Below are the code and all the weights of a small trained network. Each question names an input and a class and asks about switching units off, where a switched-off unit gives its printed mean instead of its output.

import numpy as np


def w(rows, s, z=0):
    codes = np.array(rows[::2]) - 128.0
    scale = np.full(codes.shape[1], s)
    scale[-1] = z or s
    return codes * scale


def norm(h):
    return h / np.sqrt((h * h).mean(-1, keepdims=True) + 1e-5)


def f(y):
    return np.maximum(y, 0)


def log_softmax(a):
    a = a - a.max(-1, keepdims=True)
    return a - np.log(np.exp(a).sum(-1, keepdims=True))


def net(x, mask):
    res = np.array(x, float).reshape(1, 8) / 4 @ E
    u = 0
    for l in range(2):
        y = f(norm(res) @ A[l][:, :-1].T + A[l][:, -1])
        res = res + np.where(mask[u : u + 13], y, B[l][:, -1]) @ B[l][:, :-1]
        u += 13
    return log_softmax(norm(res)[-1] @ U[:, :-1].T + U[:, -1])


A, B = {}, {}
E = w([
[122,133,240,110,97],'x0',
[110,23,6,50,99],'x1',
[214,131,136,79,108],'x2',
[170,191,54,9,165],'x3',
[112,95,172,64,226],'x4',
[229,143,109,90,69],'x5',
[82,150,111,177,145],'x6',
[64,135,165,88,41],'x7',
],0.0017)
A[0] = w([
[68,200,131,79,183,144],'0.n0',
[85,176,41,134,59,128],'0.n1',
[18,79,118,105,136,174],'0.n2',
[115,161,136,78,232,95],'0.n3',
[170,145,79,80,53,138],'0.n4',
[168,127,218,126,149,148],'0.n5',
[45,235,117,79,137,188],'0.n6',
[167,1,232,58,87,134],'0.n7',
[128,227,73,128,110,189],'0.n8',
[89,31,151,208,136,113],'0.n9',
[206,145,145,186,138,67],'0.n10',
[128,39,174,144,188,251],'0.n11',
[145,220,88,119,84,189],'0.n12',
],0.0039,0.0018)
B[0] = w([
[145,148,147,88,124,200],'0.n0',
[122,1,166,189,122,194],'0.n1',
[200,159,114,156,139,229],'0.n2',
[113,68,146,107,103,200],'0.n3',
[91,137,147,156,132,215],'0.n4',
[139,104,72,133,72,206],'0.n5',
[160,86,121,116,143,217],'0.n6',
[91,182,127,97,28,230],'0.n7',
[134,94,200,147,107,214],'0.n8',
[104,185,118,86,151,221],'0.n9',
[197,180,129,152,103,172],'0.n10',
[120,197,42,124,104,253],'0.n11',
[129,69,161,135,155,214],'0.n12',
],0.0047,0.0024)
A[1] = w([
[113,99,213,51,185,79],'1.n0',
[133,87,142,184,185,173],'1.n1',
[215,178,43,155,80,250],'1.n2',
[253,167,156,163,145,29],'1.n3',
[118,90,201,65,115,156],'1.n4',
[57,183,110,192,163,132],'1.n5',
[154,105,127,131,195,148],'1.n6',
[203,61,123,117,92,200],'1.n7',
[125,125,209,62,187,80],'1.n8',
[204,184,97,169,104,61],'1.n9',
[38,98,69,244,116,133],'1.n10',
[69,193,158,157,169,128],'1.n11',
[123,166,241,176,95,225],'1.n12',
],0.0048,0.0018)
B[1] = w([
[253,144,129,120,124,162],'1.n0',
[135,147,113,115,62,174],'1.n1',
[71,117,139,152,126,253],'1.n2',
[163,153,70,202,118,180],'1.n3',
[153,171,86,96,89,183],'1.n4',
[116,104,203,108,157,189],'1.n5',
[98,164,112,137,105,163],'1.n6',
[97,155,144,129,165,222],'1.n7',
[193,105,162,96,140,159],'1.n8',
[132,139,136,172,148,173],'1.n9',
[166,74,184,102,133,212],'1.n10',
[113,173,198,107,178,175],'1.n11',
[101,131,60,113,166,231],'1.n12',
],0.0056,0.0038)
U = w([
[125,8,162,169,116,100],'0',
[100,91,27,89,210,6],'1',
[86,165,222,116,231,128],'2',
[242,174,126,67,163,174],'3',
[132,126,103,70,87,48],'4',
[189,195,88,241,151,66],'5',
[100,186,128,93,50,213],'6',
[100,151,150,185,139,187],'7',
],0.011,0.0017)

Each question gives the input, the list of numbers given to net, and the class t.
The units are the neurons (one row each of A and B). Each row of codes is followed by its name. A weight is (code - 128) times the scale printed after its matrix; where a second scale follows, it is the last column's (A, B and U).
mask holds one flag per neuron, layer by layer. A switched-off neuron (its flag False) gives its mean, the last column of its row in B, instead of its output. The means were averaged over made-up inputs and are rounded, as every weight is.
A unit's drop is (log p(t) with every unit on - log p(t) with that unit switched off) / (log p(t) with every unit on - log p(t) with every unit switched off).
The circuit of an input: a set's keep is (log p(t) with only the set's units on - log p(t) with every unit switched off) / (log p(t) with every unit on - log p(t) with every unit switched off). Starting from the 12 units with the biggest drops (on a tie, the unit counted first), units are removed one at a time, each time the one whose removal leaves the highest keep (on an exact tie, the one counted first), for as long as the keep stays at least 0.8.
circuit, biggest first: the units of the circuit, biggest drop first
unit that matters most: the unit with the biggest drop
k most important neurons: the k neurons with the biggest drops, biggest first
k most important neurons of layer l: the k neurons of layer l with the biggest drops, biggest first
drop when u is switched off: that unit's drop, to one decimal
input [2,4,8,-7,-3,-8,4,-7], class 2: circuit, biggest first : 0.n9; 1.n5
input [-7,4,4,-4,1,-7,3,-1], class 2: 2 most important neurons : 0.n9; 1.n5
input [4,-8,-8,-3,3,2,-6,7], class 6: 3 most important neurons of layer 0 : 0.n5; 0.n7; 0.n4
input [6,-4,8,-2,6,-1,-6,-8], class 5: circuit, biggest first : 1.n3; 0.n5; 0.n11
input [5,-4,-5,1,7,5,-5,-3], class 6: 3 most important neurons : 0.n5; 0.n7; 0.n11
input [-4,-3,1,-1,0,4,-4,2], class 5: unit that matters most : 0.n10
input [0,5,-2,-7,-3,6,8,6], class 0: 2 most important neurons : 1.n10; 0.n1
input [6,-8,1,5,7,6,4,-8], class 5: 3 most important neurons : 1.n3; 0.n5; 0.n10
input [8,-7,7,-2,-3,-3,3,-5], class 5: circuit, biggest first : 1.n3; 1.n12
input [-2,-2,-3,-7,-6,4,-1,1], class 0: circuit, biggest first : 1.n10; 0.n2; 0.n7
input [2,7,-6,-5,-2,-2,-7,-5], class 6: circuit, biggest first : 0.n11; 0.n7
input [2,0,-8,8,-4,-7,5,7], class 0: circuit, biggest first : 0.n1; 1.n10
input [-7,1,-7,-8,3,-7,-5,5], class 2: 2 most important neurons : 0.n9; 1.n11
input [3,0,-2,4,-3,4,7,2], class 0: unit that matters most : 0.n1
input [-2,-6,2,3,6,-4,0,-8], class 5: 4 most important neurons of layer 0 : 0.n11; 0.n5; 0.n9; 0.n10
input [3,6,-6,-6,2,4,6,-1], class 2: 2 most important neurons of layer 0 : 0.n9; 0.n5
input [-6,0,6,-3,-1,-7,5,-8], class 2: 2 most important neurons of layer 1 : 1.n5; 1.n10
input [-8,7,7,6,-4,4,-3,-5], class 1: 2 most important neurons of layer 1 : 1.n7; 1.n2
input [-7,6,0,1,-2,-1,-7,4], class 0: 2 most important neurons : 0.n1; 1.n12
input [2,-3,2,-8,-6,-7,2,-4], class 2: drop when 0.n9 is switched off : 0.2
input [4,-8,7,-2,0,7,-6,-1], class 5: drop when 1.n3 is switched off : 0.3
input [7,-8,8,3,4,-7,7,3], class 3: most important neuron : 1.n0
